(in the rows, 128 means zero)
Here are made-up things, facts about them, and rows of numbers that follow some of those facts. Name the thing behind each unnamed row.

Some rows with their names:
nadu: [140 145 124 122 134 131 128 124 135 116 143 117 123 125 147 110 126 124
 108 124 127 109 134 147 122 113]
skupliris: [113 114 144 119 160 132 101 101 134 118 116 116 133 145  89 150 122 158
 160 141 114 146  95  97 159 122]
gistivam: [103 144 111 141 118 138 157 137 132 144 118 108 117 148 140 102 109 150
 156 112 127 169 138 164 144 148]
rukir: [125  99 128 132 113 135 128 124 124 113 121 160 138 103  95 155 112 132
 119 122 134 140 112  76 120 129]
nozom: [137 148 123 122 132 125 131 130 151 122 143 122 129 119 162 117 138 126
 114 139 128 112 147 152 128 116]
zedrakel: [119 129 143 126 138 138 121 115 125 124 147 121  82 124 101 106 107 119
 121 114 113 122 123  72  93 100]
truster: [123 119 127 135 112 139 139 116 134 120 126 128 137 149 122 129 117 128
 135 121 132 121 108 136 127 132]
netrenol: [116 145 143 106 145 141 109 125 155 127 136 121 123 109 150 118 137 131
 124 117 126 119 119 128 140 109]
zigil: [133 119 107 148  99 144 144 114 108 117 126 138 139 157 107 122  95 149
 129 120 129 147 125 124 128 123]
trukli: [120  98 117 119 135 102 140 138 126 161 148 122 116 100 109 168 120 137
 161 117 133 130 103 141 134 138]
brapletem: [114 123 121 129 118 133 129 124 139 142 132 149 145 133 133 132 126 133
 161 124 123 134 114 131 148 129]
tregar: [121 119 139 130 131 120 135 134 143 140 117 104 124 123 123 146 134 125
 143 129 134 133 108 136 129 148]
donal: [150 129 135 115 186 126  93 119 117  77 111  99 125 149 117 140 153 149
  98 147 121 127 145  78 108 120]
flebor: [145  66 136 137  96  97  84 134 104 142 102 190 179 144 107 176 128 102
 112 160 121  52 139 115  77 114]
tistum: [136 144 119 119 128 140 120 105 123 109 145 140 123 125 122 114 104 143
 105 120 124 117 124 125 136  91]
stadran: [142 142 126 124 121 137 128 114 134 107 137 121 123 128 136 117 116 134
  94 124 132 106 133 130 120 102]
flobir: [134 110 120 156 101 119 142 125 103 122 130 160 122 107  96 135 123 108
 138 151 123 153 128  97 153 149]
ditate: [122 123 141 133 112 140 141 122 144 118 113 114 141 150 133 127 123 128
 123 116 138 118 108 132 122 144]
skunor: [144 139 133 123 156 125 106 110 108 127 142 108 111 116 106 140 129 136
 122 155 114 141 129 118 148 104]
plimok: [109 159 109 125 138 141 136 131 140 138 133 111 101 113 147  88 109 161
 133 116 125 177 145 154 151 111]
linegil: [118 139 103 147 108 139 156 127 123 136 126 127 126 154 124 115 104 150
 154 120 127 163 135 155 141 138]

Facts:
basogre β rafla; basogre β pobrus; begro β druba; bomol β donal; dasos β nerosis
demor β rera; donal β bara; druba β rukir; fetil β skadros; flepos β plebron
flepos β lezek; fleskiron β tistum; fleskiron β vovik; fludrerir β fulan; fofliku β foskune
gase β bara; gepi β skatol; gisu β vokek; gito β bigur; grosun β ditate
gugropa β bazam; gugropa β movo; klasi β kupa; klasi β kuzuk; kligri β rukir
kligri β begro; klikleskik β nadu; klime β kaskin; klope β rera; kloven β basogre
kloven β pobrus; koruflon β pledadrul; koruflon β lizus; kupa β skatol; lastum β stadran
lazal β fludrerir; lazal β fetil; lebri β grosun; letom β demor; lizus β demor
lizus β letom; loplotre β feklur; mastes β bifelon; movo β bizin; nadu β stodram
nebri β sibra; nerosis β dasos; netrenol β vovik; nozom β plebron; nozom β lezek
nure β bizin; nure β gugropa; plebron β flepos; pledadrul β skaskuplu; pledadrul β nolok
plerak β bople; plimok β fibaska; plugider β klager; pobrus β rafla; pobrus β basogre
rozikik β gudor; rozikik β zigil; rudro β fulan; rudro β zopa; sibra β nebri
skadros β rebo; skaskuplu β nolok; skatol β zedrakel; skebre β plevubrak; skemar β gegrun
skunor β nese; stadran β foskune; starum β zigil; stazom β vitur; stazom β bobrun
stugar β soberin; stugar β druba; tekel β plimok; tistum β troflol; vagrom β pledadrul
vagrom β demor; viman β skaskuplu; viman β vagrom; vitur β geskem; zaflar β mastes
zedrakel β gepi; zopa β fludrerir; zopa β skadros; bara η linegil; begro η kligri
bobrun η stazom; bomol η vetri; bople η dasos; demor η viman; donal η mobol
druba η stugar; feklur η loplotre; fetil η fludrerir; fibaska η vitur; flebor η gudor
fludrerir η fulan; fulan η skadros; gase η donal; gistivam η letom; gragas η fetil
gudor η relofles; klaki η plimok; kligri η rukir; klope η rera; lazal η rudro
letom η koruflon; linegil η sastir; lizus η klope; mobol η bara; nerosis η plerak
nolok η skaskuplu; pledadrul η demor; plerak η bople; plimok η geskem; rebo η zopa
relofles η zigil; rera η vagrom; rudro η rebo; rukir η druba; sastir η soton
skaskuplu η gistivam; starum η rozikik; stazom η tekel; stokle η gragas; stugar η soberin
tekel η fibaska; vagrom η pledadrul; vetri η gase; viman η nolok; vitur η klaki
zigil η starum; zopa η stokle; baklel Ψ gudor; basogre Ψ loplil; basogre Ψ dono
basogre Ψ rozikik; bigur Ψ klime; bigur Ψ brelok; bomol Ψ lizus; bomol Ψ lebri
bomol Ψ stostil; brelok Ψ gugropa; brelok Ψ donal; bropo Ψ stovukam; dasos Ψ rukir
dasos Ψ plerak; donal Ψ klime; dono Ψ flebor; fazel Ψ pevil; fetil Ψ kaskin
fetil Ψ lave; fibaska Ψ klasi; flebor Ψ vatil; flobir Ψ basogre; flobir Ψ kuzuk
fludrerir Ψ lizus; foskune Ψ dasos; gege Ψ lizus; gugil Ψ bigur; gugil Ψ nese
gugil Ψ feklur; kaskin Ψ plebron; klager Ψ nerosis; klager Ψ donal; klagror Ψ flemubri
klaki Ψ trukli; klaki Ψ soton; klaki Ψ lebri; klasi Ψ lastum; klebrik Ψ donal
klime Ψ loplil; koruflon Ψ nerosis; koruflon Ψ stovukam; kuzuk Ψ gege; kuzuk Ψ nerosis
lastum Ψ flebor; lebri Ψ donal; lizus Ψ loplil; lizus Ψ basogre; loplotre Ψ pupu
ludun Ψ loplotre; ludun Ψ fibaska; midin Ψ skemar; mobol Ψ loplil; nebri Ψ skatol
nebri Ψ kuzuk; nebri Ψ klebrik; nebri Ψ soton; nerosis Ψ klime; nolok Ψ stostil
pevil Ψ bropo; plebron Ψ stovukam; plevubrak Ψ plerak; plevubrak Ψ bomol; plevubrak Ψ flobir
pomilel Ψ ludun; pomilel Ψ kuzuk; pomilel Ψ klebrik; pupu Ψ flobir; rebo Ψ flobir
renerin Ψ gisu; rozikik Ψ flebor; rukir Ψ pupu; rukir Ψ klasi; seto Ψ gege
seto Ψ fludrerir; sibra Ψ skupliris; sibra Ψ truster; sibra Ψ stostil; skadros Ψ midin
skadros Ψ kuzuk; skatol Ψ nerosis; skatol Ψ zigil; skemar Ψ plerak; skemar Ψ fibaska
skiplor Ψ klager; skunor Ψ klime; skunor Ψ mobol; skunor Ψ basogre; skunor Ψ klebrik
skupliris Ψ klime; soton Ψ klime; soton Ψ flebor; soton Ψ lizus; soton Ψ basogre
starum Ψ renerin; starum Ψ rebo; stodram Ψ trukli; stostil Ψ brelok; stostil Ψ zigil
stovukam Ψ skunor; stovukam Ψ klagror; tregar Ψ skunor; trukli Ψ stovukam; trukli Ψ fibaska
tufam Ψ klime; tufam Ψ gugropa; tufam Ψ nerosis; tufam Ψ rozikik; viman Ψ skatol
vovik Ψ donal; vovik Ψ dono; vovik Ψ nebri; zedrakel Ψ feklur; zelal Ψ ludun
zelal Ψ troflol

Rows to name:
No name comes twice in this set of rows, the named rows included.
[200 136 185 125 126 136  85 108  43 138 111 115 169  90  93 147 177  58
  76 151 123  91 118 133 105 105] : lizus
[168 102 158 115 130 133  92 123 118 114 137 153 159  88 107 158 164  87
  83 145 124  81 127  47 100 107] : bomol
[131 142 141 116 156 148  83 161 130 138 152 151  96 162 168 124 117 126
  66 104 160 122 107 124 162 130] : pobrus
[148 173 112 116 142 122 115 120  54 135 133 151 148 113 111 100 149 125
 124  96 116 122 134 173 135 103] : demor
[ 95 101 132 133 101  97 100 138 128 148  86 162 126 131 126 137 102 135
 148 153 115 117 135 172 122 123] : dono
[ 88 148 131 136 123 113 118 162 144 146  69  86  66 112 157  85  89 159
 119 136 128 173 170 244 112 133] : rozikik
[133 113 112 153  97 116 157 133  99 117 124 161 124 113 115 131 130 104
 130 145 132 141 139  96 137 165] : pupu
[142  95 133 143 112 124 131 139 118 125 124 162 161 106 117 157 158  93
 130 145 137 121 132  66 118 153] : rebo
[136 122 124  97 149 113 135 132 163 146 162  80 111  72 139 165 125 144
 115 129 142 115 121 166 129 102] : plebron
[121 162 109 124 148 129 154 135  99 120 116  56  63 107 121 104  99 177
 117 102 137 186 137 205 123 130] : koruflon
[123 150 131 129 132 146 130 126 144 135 124  99  97  69 129 107 110 139
 112 150 119 195 142 142 164 117] : fludrerir
[116 114 129 123 112  99  94 138 122 133 104 152 102 112 126 121  99 138
 107 150 118 107 151 179 107  94] : lastum

Now the same things, written a new way:
Some things and their rows:
lastum: [124 125 124 119 125 146 121 115 125 129 126 141 140 135 139 126 125 134
 124 104 116 128 139 130 133 117 124 123 145 140 132 143 129 124 138 106
 123 134 122 108 124 123 123 137 125 129 120 131 136 123 141 103 129 140
 111]
klebrik: [127 117 129 126 116 132 132 127 142 123 126 124 130 123 127 138 137 132
 124 126 124 147 138 115 126 125 126 122 136 127 127 144 126 138 125 124
 130 114 124 116 123 129 131 122 119 130 128 124 140 129 134 127 122 139
 122]
feklur: [147 118 138 129  79 107 138 142 132 135 132 112 142 145  94 102 146 152
 140 163 124 129  96  96 121 111 164 163  99 124  82 176 109 126 142 137
 143 114 101 131 120  89 119 129 124 152 114  94 146  74  69 150 106 110
 134]
vatil: [118 118 125 118 129 150 132 131 128 122 124 130 136 134 123 129 125 139
 124 108 114 131 133 115 125 121 126 127 141 147 131 143 125 127 133 116
 121 123 128 122 120 129 129 132 124 134 118 126 142 133 128 113 132 151
 118]
truster: [128 114 130 133 116 123 129 125 143 130 126 125 130 127 122 135 136 126
 129 132 124 143 137 120 124 125 127 127 125 125 127 137 125 142 120 126
 132 119 129 121 125 126 131 120 119 128 127 129 133 123 132 142 122 131
 127]
vagrom: [133 115 125 120 131 129  84 119 126 137 142 121 109 128 120 125  98 157
 125 135 131 125 124 109 154 144 149 182 107 138 172 104 141 104 127 132
 123 123 135 108 136 143 163 122 142 119 145 169  88 131 137 108  89 131
 165]
kupa: [126 137 122 109 132 129 113 136 123 119 148 129 160 121 116 120 125  90
 148 162 135 126 117 136 125  96  94 118  78 122 152 110 130 123 134 121
 147 137 104 154  92 148 145 129 124 134 143 154 141  99  99 127 148 145
 151]
lizus: [149 140 111 104  62 112 105 140 134 123 128 106 142 139 129  94 120 200
 124 148 125 135 114  71 148 142 180 183 125 137 125 159 118 108 168 112
 131 105  91  74 140 113 149 147 131 160  98 143 129  80  82  89  87 120
 158]
netrenol: [134 120 132 139 132 116 116 108 122 138 126 144 125 138 135 125 119 116
 128 121 127 114 133 130 124 113 126 127 130 128 119 124 135 130 136 116
 124 144 134 123 132 112 122 124 130 120 119 123 121 121 130 139 131 124
 125]
zedrakel: [133 134 125 112 121 114 115 131 136 126 145 123 153 105 123 124 139  94
 146 169 137 135 124 138 130 101  92 111  78 107 153 121 128 135 127 121
 155 127  97 149  99 150 144 127 121 131 149 158 143  98 114 136 139 134
 146]
klager: [131 127 134 126 121 124 138 137 141 127 123 116 109 112 127 132 144 138
 121 131 138 134 129 113 123 134 122 117 135 121 125 145 129 131 119 133
 135 110 122 138 132 134 128 124 122 130 127 125 141 131 133 132 123 128
 121]
bigur: [132 121 133 125 118 121 137 137 142 128 123 113 114 111 123 132 145 135
 123 136 135 139 132 116 120 134 121 118 127 122 124 147 127 135 117 134
 133 108 122 141 130 131 125 121 123 130 129 124 139 129 136 140 122 130
 121]
gisu: [125 124 125 128 127 134 119 118 125 130 129 145 140 139 131 128 117 122
 131 114 115 123 135 130 127 116 126 132 130 139 131 126 129 124 136 117
 122 140 132 119 123 121 127 129 127 128 120 128 126 121 128 131 132 135
 127]
plerak: [113 108 139 120  97 147 109 116 113 135 132 137 145 152 109 116 147 159
 138 128 114 137 105 136 138  98 155 138 116 126 117 164 113 134 136 123
 131 132 109  80 115  89 118 141 134 137 136 112 129  76  81 102 106 132
 111]
fazel: [136 151 141 136 139 121 130 126 124 117 134 121 116 131 136 132 128 122
 125 127 137 135 124 117 131 127 129 114 140 111 115 124 140 123 129 133
 132 128 126 120 131 132 123 129 130 124 137 121 135 138 128 111 127 114
 125]
fetil: [133 165  98 141 143 103 168 157 129 106 121 108 156 112 162 186 137  83
 117 143 122 141 135 175 131 151 137  85 166 109 106  65 130 137 108 115
 128 142 152 142 191 161 145 138 125 126 136 101 104 186 151  91 156 140
 119]
zigil: [123  88 150 128 130 143 129 128 147 137 136 116 106 122  85 148 140 138
 125 133 124 138 121 106 123 123 126 145 107 139 128 157 133 128  98 147
 136 100 134 153 114 131 138 103 122 117 156 118 135 137 136 143  99 145
 120]
pledadrul: [150 117 107 124 134 126 115 126 130 138 139 103 122 125 123 133  85 141
 126 154 137 131 129 106 155 159 137 179 109 144 176  96 139 106 123 132
 123 129 139 126 144 144 155 125 136 120 129 161 100 164 163 113  97 132
 168]
skiplor: [134 134 133 127 120 117 125 129 140 130 126 123 117 114 139 131 141 134
 124 124 130 130 136 120 128 128 121 115 135 120 126 137 132 129 128 127
 136 118 121 126 135 132 127 126 124 128 132 130 136 124 136 129 124 124
 122]
mastes: [131 124 133 131 135 124 129 125 123 134 129 133 124 133 126 125 121 119
 130 130 131 119 127 129 124 125 126 129 122 132 125 121 131 124 130 132
 128 136 133 136 126 122 127 124 131 125 124 127 124 125 126 141 132 125
 131]
zopa: [115 124 128 133 123 115 118 142 128 133 142 144 152 131 105 167 141 109
 130 119  75  99 119 167 137 129 164 153 127 142  98 100 134 108 107 121
 141 137 148 152 162 157 172 119 129 117 176 109  87 131 126  95 111 139
 119]

Rows to name:
No name comes twice in this set of rows, the named rows included.
[133 139 133 126 125 126 126 129 134 122 127 124 117 119 141 132 136 136
 122 116 130 129 135 115 130 128 124 115 141 124 123 141 133 123 131 125
 133 119 119 124 133 134 129 128 124 128 129 125 140 131 139 118 126 128
 119] : tregar
[150 139 140 126  99 111 134 147 115 136 133 117 130 147 103  89 137 151
 139 152 132  99  88 102 120 115 160 159 103 132  78 164 115 107 153 136
 143 126 104 145 121  91 112 133 135 148 112  96 142  77  69 137 118 106
 133] : bobrun
[120 108 131 129 137 153 152 123 118 135 125 121 124 131 107 126 129 133
 125 135 141 136 116 131 121 124 129 132 124 136 119 152 125 141 120 128
 118 128 134 131 119 116 106 135 133 126 125 115 133 141 128 125 130 134
 118] : troflol
[121 125 142 113  99 137  98 119 114 137 131 140 130 140 123 110 146 166
 136 118 117 119 107 134 138 100 150 133 123 125 116 162 116 120 142 119
 136 129 102  89 121  97 121 142 136 134 138 117 131  75  86  97 109 126
 109] : loplotre
[133 113 140 133 144 130 149 137 121 138 122 121 100 128 107 122 124 128
 119 135 152 114 116 112 110 128 129 132 119 136 109 139 132 123 121 137
 118 125 142 161 130 115 113 121 137 124 119 109 127 138 121 148 134 131
 127] : bizin
[127 120 153 122 114 127 108 140 115 131 130 129 112 146  97 108 135 151
 136 133 131 104  91 113 116 103 154 142 106 132  99 148 117 114 132 142
 129 124 121 134 114  96 127 122 139 139 130  99 124  82  62 137 117 134
 132] : gudor
[124 119 130 120 138 149 156 135 115 140 126 118 119 116 116 114 139 139
 124 138 149 125 111 142 128 140 123 127 119 131 131 153 124 132 117 134
 124 124 123 145 123 123 103 141 137 126 133 125 137 141 134 115 131 125
 115] : foskune
[ 87 138 109 145 168 128 180 113 129 113 107 168 137 110 150 106 123  83
 104 116 160 151 173 137 100 165 107 120 153 115 125 109 137 183 138 110
  97 140 159 138 116 173 111 139 122 130 101 186 118 167 152 176 185  97
 158] : gistivam
[120 130 120 101 123 147 134 146 138 117 141 114 154 106 111 126 140 115
 139 158 135 145 119 120 127 107  93 110  92 122 153 143 126 135 124 122
 147 114  96 147  91 156 139 131 115 140 142 150 159 110 109 112 140 156
 137] : kuzuk
[121 119 124 118 121 142 138 128 131 128 124 127 130 124 128 128 135 140
 122 119 123 134 132 125 130 127 124 122 137 136 133 151 125 132 128 120
 125 122 123 121 125 131 122 135 126 131 125 126 141 130 138 112 128 137
 115] : flobir
[125 132 128 124 133 135 138 121 113 140 128 127 126 121 136 119 135 135
 127 128 139 124 120 147 135 134 124 121 129 125 133 140 128 130 129 126
 129 133 120 129 129 127 113 141 136 123 135 129 130 132 139 108 130 115
 116] : zelal
[120 126 110 138 160 131 165 144 126 115 105 122 118 114 149 136 118  92
 118 138 166 144 143 146 106 144 101  87 142 121 144  93 123 160 114 128
 103 138 158 150 135 136 109 131 128 127  93 135 121 173 142 165 175 143
 138] : geskem
[152 122 109 139 147 127 142 128 130 133 128 113 136 129 137 151 103  98
 137 143 125 125 138 139 133 132 107 123 123 136 150  97 128 124 117 129
 129 142 142 152 139 126 125 123 125 117 116 116 129 164 171 138 139 140
 129] : gragas
[134 129 150 126 105 110  78 115 115 135 133 147 124 150 128 112 133 144
 137 122 114 103 111 125 131  90 152 134 119 123 107 134 124 111 149 126
 135 140 113 101 122  92 130 127 138 131 133 112 117  68  76 125 113 121
 122] : stazom
[122 125 122 126 128 145 136 106 114 140 130 132 141 128 139 122 135 129
 131 124 127 134 128 155 142 124 127 124 130 123 139 140 126 138 131 118
 126 137 119 104 125 119 110 145 134 122 135 134 130 125 141 101 126 119
 113] : skemar

